Below are the code and all the weights of a small trained network. Each question names an input and a class and asks about switching units off, where a switched-off unit gives its printed mean instead of its output.

import numpy as np


def w(rows, s, z=0):
    codes = np.array(rows[::2]) - 128.0
    scale = np.full(codes.shape[1], s)
    scale[-1] = z or s
    return codes * scale


def norm(h):
    return h / np.sqrt((h * h).mean(-1, keepdims=True) + 1e-5)


def f(y):
    return y / 2 * (1 + np.tanh(0.7978845608 * (y + 0.044715 * y**3)))


def log_softmax(a):
    a = a - a.max(-1, keepdims=True)
    return a - np.log(np.exp(a).sum(-1, keepdims=True))


def net(x, mask):
    res = np.array(x, float).reshape(1, 3) / 4 @ E
    u = 0
    for l in range(3):
        y = f(norm(res) @ A[l][:, :-1].T + A[l][:, -1])
        res = res + np.where(mask[u : u + 5], y, B[l][:, -1]) @ B[l][:, :-1]
        u += 5
    return log_softmax(norm(res)[-1] @ U[:, :-1].T + U[:, -1])


A, B = {}, {}
E = w([
[200,25,61],'x0',
[127,69,201],'x1',
[3,100,71],'x2',
],0.0062)
A[0] = w([
[89,136,165,158],'0.n1',
[115,72,139,54],'0.n2',
[166,244,8,2],'0.n3',
[146,173,87,71],'0.n4',
[140,113,132,57],'0.n5',
],0.011,0.009)
B[0] = w([
[129,89,34,255],'0.n1',
[77,217,163,90],'0.n2',
[189,197,1,175],'0.n3',
[110,140,136,93],'0.n4',
[74,144,214,56],'0.n5',
],0.0052,0.0021)
A[1] = w([
[253,195,158,62],'1.n1',
[90,77,223,210],'1.n2',
[103,150,98,254],'1.n3',
[67,223,175,70],'1.n4',
[43,115,76,36],'1.n5',
],0.013,0.0052)
B[1] = w([
[109,84,228,253],'1.n1',
[154,243,85,230],'1.n2',
[157,198,177,224],'1.n3',
[106,252,140,179],'1.n4',
[89,110,198,190],'1.n5',
],0.011,0.0056)
A[2] = w([
[166,193,105,254],'2.n1',
[101,94,193,139],'2.n2',
[128,165,136,152],'2.n3',
[163,61,80,121],'2.n4',
[6,122,82,142],'2.n5',
],0.018,0.0054)
B[2] = w([
[151,59,91,255],'2.n1',
[61,139,78,185],'2.n2',
[131,104,77,178],'2.n3',
[101,249,115,172],'2.n4',
[200,93,188,192],'2.n5',
],0.017,0.0089)
U = w([
[129,99,224,177],'0',
[162,250,63,2],'1',
[191,95,63,230],'2',
[83,88,59,92],'3',
],0.021,0.0043)

Each question gives the input, the list of numbers given to net, and the class t.
The units are the neurons (one row each of A and B). Each row of codes is followed by its name. A weight is (code - 128) times the scale printed after its matrix; where a second scale follows, it is the last column's (A, B and U).
mask holds one flag per neuron, layer by layer. A switched-off neuron (its flag False) gives its mean, the last column of its row in B, instead of its output. The means were averaged over made-up inputs and are rounded, as every weight is.
A unit's drop is (log p(t) with every unit on - log p(t) with that unit switched off) / (log p(t) with every unit on - log p(t) with every unit switched off).
The circuit of an input: a set's keep is (log p(t) with only the set's units on - log p(t) with every unit switched off) / (log p(t) with every unit on - log p(t) with every unit switched off). Starting from the 12 units with the biggest drops (on a tie, the unit counted first), units are removed one at a time, each time the one whose removal leaves the highest keep (on an exact tie, the one counted first), for as long as the keep stays at least 0.8.
units of the circuit, in order: the units of the circuit, biggest drop first
unit that matters most: the unit with the biggest drop
top k neurons: the k neurons with the biggest drops, biggest first
k most important neurons of layer l: the k neurons of layer l with the biggest drops, biggest first
input [7,-1,4], class 1: units of the circuit, in order => 2.n4
input [0,2,-4], class 0: top 2 neurons => 1.n1; 2.n1
input [7,1,-6], class 1: units of the circuit, in order => 2.n4; 2.n1; 1.n3; 1.n2
input [8,-4,-3], class 1: units of the circuit, in order => 2.n4; 1.n2
input [8,-8,3], class 1: units of the circuit, in order => 2.n4; 1.n2
input [-1,7,0], class 2: units of the circuit, in order => 1.n2; 2.n1
input [-1,0,-2], class 3: top 4 neurons => 2.n2; 2.n5; 1.n3; 0.n3
input [-3,0,0], class 3: 2 most important neurons of layer 1 => 1.n2; 1.n5
input [-4,-3,7], class 0: top 2 neurons => 2.n5; 1.n5
input [6,2,-8], class 0: units of the circuit, in order => 1.n1; 2.n1
input [2,2,3], class 3: 3 most important neurons of layer 1 => 1.n5; 1.n3; 1.n4
input [0,-6,5], class 2: top 2 neurons => 1.n1; 1.n3
input [4,3,5], class 0: top 2 neurons => 2.n5; 1.n1
input [-4,8,-1], class 2: unit that matters most => 2.n1
input [-4,-8,8], class 0: 2 most important neurons of layer 1 => 1.n2; 1.n5
input [0,0,2], class 3: 2 most important neurons of layer 1 => 1.n3; 1.n1
input [-1,1,-2], class 3: top 3 neurons => 2.n2; 2.n5; 1.n3
input [-5,4,-2], class 1: top 2 neurons => 1.n4; 1.n2
input [1,1,-4], class 0: top 3 neurons => 1.n1; 2.n1; 2.n3
input [-4,3,5], class 0: unit that matters most => 0.n1
input [2,2,-2], class 3: 2 most important neurons of layer 1 => 1.n1; 1.n3
input [3,-2,-2], class 3: 2 most important neurons of layer 2 => 2.n2; 2.n5
input [1,1,2], class 3: top 3 neurons => 2.n2; 1.n5; 2.n4
input [7,-7,2], class 1: top 3 neurons => 2.n4; 1.n2; 1.n4
input [-2,4,1], class 2: top 2 neurons => 1.n2; 1.n1
input [-3,-1,4], class 0: top 2 neurons => 1.n5; 2.n5
